Here is a tiny trained network, its code and every weight. The questions are about switching its units off for an input and a class, where a switched-off unit gives its printed mean instead of its output.

import numpy as np


def w(rows, s, z=0):
    codes = np.array(rows[::2]) - 128.0
    scale = np.full(codes.shape[1], s)
    scale[-1] = z or s
    return codes * scale


def f(y):
    return y / 2 * (1 + np.tanh(0.7978845608 * (y + 0.044715 * y**3)))


def log_softmax(a):
    a = a - a.max(-1, keepdims=True)
    return a - np.log(np.exp(a).sum(-1, keepdims=True))


def net(x, mask):
    res = np.array(x, float).reshape(1, 8) / 4 @ E
    y = f(res @ A[0][:, :-1].T + A[0][:, -1])
    res = res + np.where(mask, y, B[0][:, -1]) @ B[0][:, :-1]
    return log_softmax(res[-1] @ U[:, :-1].T + U[:, -1])


A, B = {}, {}
E = w([
[132,217,95,97,250,153,112],'x0',
[127,128,131,130,130,127,129],'x1',
[99,190,35,167,62,66,65],'x2',
[126,127,130,130,127,128,126],'x3',
[114,101,55,231,153,142,230],'x4',
[125,127,134,131,132,126,126],'x5',
[171,3,68,93,176,96,71],'x6',
[253,160,154,147,138,47,179],'x7',
],0.0069)
A[0] = w([
[162,57,65,148,184,130,50,108],'N0',
[141,70,152,113,7,117,140,114],'N1',
[151,186,80,92,216,162,123,38],'N2',
[141,69,119,113,169,103,107,47],'N3',
[123,83,239,85,155,169,194,168],'N4',
[229,143,144,153,126,79,164,78],'N5',
[39,112,130,61,98,190,72,179],'N6',
[62,128,42,98,143,218,144,123],'N7',
[146,161,168,47,85,152,70,39],'N8',
[125,143,188,58,140,97,71,96],'N9',
[117,230,179,126,73,186,137,110],'N10',
[130,76,51,189,159,154,206,71],'N11',
[93,199,184,150,98,133,180,91],'N12',
[130,231,23,107,221,175,118,175],'N13',
[118,105,96,228,157,142,158,44],'N14',
[197,159,129,133,152,61,161,81],'N15',
[109,102,190,78,197,114,191,33],'N16',
[112,187,58,169,47,86,87,189],'N17',
[147,143,187,81,101,129,56,101],'N18',
[204,133,164,172,161,45,154,124],'N19',
[131,159,43,119,72,132,85,24],'N20',
[46,95,93,106,117,214,123,95],'N21',
[146,58,85,90,158,97,108,106],'N22',
[103,112,63,174,113,175,199,213],'N23',
[96,120,53,143,156,118,220,2],'N24',
[148,38,89,70,167,92,102,105],'N25',
[64,91,99,172,131,243,88,83],'N26',
[148,59,100,129,164,88,85,31],'N27',
[205,141,115,133,138,53,171,42],'N28',
[160,140,168,2,77,103,41,120],'N29',
[111,71,117,119,1,134,196,122],'N30',
[173,238,94,111,232,135,68,115],'N31',
[145,140,103,201,72,76,32,71],'N32',
[55,193,218,129,106,127,178,207],'N33',
[124,179,36,113,74,62,87,122],'N34',
[153,61,86,85,156,74,61,105],'N35',
[128,135,152,82,110,166,56,80],'N36',
[158,60,78,77,133,111,109,59],'N37',
[122,100,176,64,179,163,194,76],'N38',
[142,28,214,80,132,207,204,136],'N39',
[147,71,176,180,21,109,128,129],'N40',
[196,146,136,137,124,73,174,86],'N41',
[21,88,103,157,149,177,125,103],'N42',
],0.007,0.0025)
B[0] = w([
[152,179,101,153,44,186,148,210],'N0',
[88,25,162,178,211,200,67,212],'N1',
[66,50,173,193,168,212,95,185],'N2',
[121,172,115,141,83,178,175,151],'N3',
[71,127,16,47,122,118,201,238],'N4',
[88,177,168,78,98,101,50,198],'N5',
[199,162,181,94,118,65,100,228],'N6',
[157,135,173,117,158,96,75,209],'N7',
[170,161,179,217,167,68,230,165],'N8',
[130,137,117,191,176,104,215,175],'N9',
[216,187,76,188,69,195,137,202],'N10',
[180,194,140,181,163,36,218,218],'N11',
[184,176,79,187,19,240,92,187],'N12',
[113,11,121,155,169,175,88,255],'N13',
[119,151,176,186,169,51,227,181],'N14',
[70,160,200,73,126,132,40,181],'N15',
[55,111,94,98,110,145,156,170],'N16',
[98,103,58,49,142,137,167,252],'N17',
[137,109,145,208,192,80,238,170],'N18',
[128,202,189,26,96,134,70,211],'N19',
[34,177,96,60,152,109,157,162],'N20',
[146,209,199,65,97,75,31,201],'N21',
[188,226,98,212,22,194,102,185],'N22',
[193,133,139,128,159,32,151,239],'N23',
[122,127,184,208,170,85,210,170],'N24',
[151,207,100,212,53,184,136,207],'N25',
[120,190,185,67,107,69,63,205],'N26',
[75,219,149,183,26,237,127,167],'N27',
[64,192,193,83,120,105,73,184],'N28',
[139,116,140,209,191,19,236,220],'N29',
[119,53,156,169,209,159,82,232],'N30',
[93,28,113,183,200,161,58,234],'N31',
[58,79,110,80,155,160,188,199],'N32',
[234,152,50,183,66,202,124,228],'N33',
[32,139,32,40,115,125,213,217],'N34',
[169,186,136,152,76,191,182,206],'N35',
[138,165,173,148,169,75,165,156],'N36',
[129,193,113,194,82,183,119,170],'N37',
[68,125,95,44,125,161,152,189],'N38',
[74,91,53,47,94,110,158,251],'N39',
[74,3,166,135,190,202,77,229],'N40',
[83,177,213,86,105,97,7,178],'N41',
[168,210,223,86,109,73,63,205],'N42',
],0.0051,0.0049)
U = w([
[195,189,87,190,53,230,128,85],'0',
[163,133,170,187,202,14,219,107],'1',
[130,177,233,31,126,74,19,95],'2',
[69,98,17,8,149,140,186,93],'3',
[111,2,165,183,209,203,46,91],'4',
[186,110,90,100,145,117,114,248],'5',
],0.009,0.012)

Each question gives the input, the list of numbers given to net, and the class t.
The units are the neurons (one row each of A and B). Each row of codes is followed by its name. A weight is (code - 128) times the scale printed after its matrix; where a second scale follows, it is the last column's (A, B and U).
mask holds one flag per neuron, in row order. A switched-off neuron (its flag False) gives its mean, the last column of its row in B, instead of its output. The means were averaged over made-up inputs and are rounded, as every weight is.
A unit's drop is (log p(t) with every unit on - log p(t) with that unit switched off) / (log p(t) with every unit on - log p(t) with every unit switched off).
The circuit of an input: a set's keep is (log p(t) with only the set's units on - log p(t) with every unit switched off) / (log p(t) with every unit on - log p(t) with every unit switched off). Starting from the 12 units with the biggest drops (on a tie, the unit counted first), units are removed one at a time, each time the one whose removal leaves the highest keep (on an exact tie, the one counted first), for as long as the keep stays at least 0.8.
units of the circuit, in order: the units of the circuit, biggest drop first
top k neurons: the k neurons with the biggest drops, biggest first
drop when u is switched off: that unit's drop, to one decimal
input [1,6,-7,7,-5,3,6,-3], class 3: units of the circuit, in order	[N4]
input [-1,-8,7,-3,-7,-8,-5,0], class 1: units of the circuit, in order	[N29 N8]
input [4,-5,-8,-1,2,3,-4,6], class 3: units of the circuit, in order	[N4 N38]
input [6,6,-4,0,2,8,-3,-3], class 4: units of the circuit, in order	[N13 N2]
input [5,7,-3,-5,-3,-8,4,2], class 4: units of the circuit, in order	[N31 N2]
input [-8,6,-3,-8,7,4,-6,1], class 4: top 2 neurons	[N40 N30]
input [-5,-4,-3,-2,2,-1,-4,-5], class 2: top 4 neurons	[N21 N42 N26 N13]
input [6,-7,-2,4,-3,1,2,5], class 4: top 2 neurons	[N31 N2]
input [-7,5,-3,-6,1,0,-6,3], class 4: units of the circuit, in order	[N40 N1]
input [2,7,5,-4,-6,4,4,2], class 1: units of the circuit, in order	[N29 N18]
input [4,4,6,-6,-1,7,0,-1], class 3: units of the circuit, in order	[N34 N17]
input [-8,3,-4,-7,-3,4,-8,3], class 0: top 2 neurons	[N33 N12]
input [-4,7,-7,-1,-6,6,6,-6], class 3: top 2 neurons	[N39 N4]
input [-5,-3,-7,-3,7,-3,2,-2], class 1: units of the circuit, in order	[N11]
input [5,7,8,4,-8,-7,-6,6], class 1: top 4 neurons	[N29 N8 N18 N9]
input [-8,-7,-6,-1,-6,3,2,-1], class 4: top 3 neurons	[N1 N40 N30]
input [-5,6,5,2,-1,-8,-3,-4], class 3: top 2 neurons	[N17 N34]
input [-3,5,-8,-6,3,3,7,-4], class 3: top 3 neurons	[N39 N4 N38]
input [8,5,7,-4,1,-4,3,0], class 4: top 3 neurons	[N31 N13 N2]
input [3,-4,-5,4,-3,-1,-7,-4], class 0: units of the circuit, in order	[N33]
input [7,1,8,-2,-5,1,-1,2], class 3: top 2 neurons	[N34 N17]
input [-3,8,8,4,-2,7,-6,5], class 3: drop when N22 is switched off	0.1
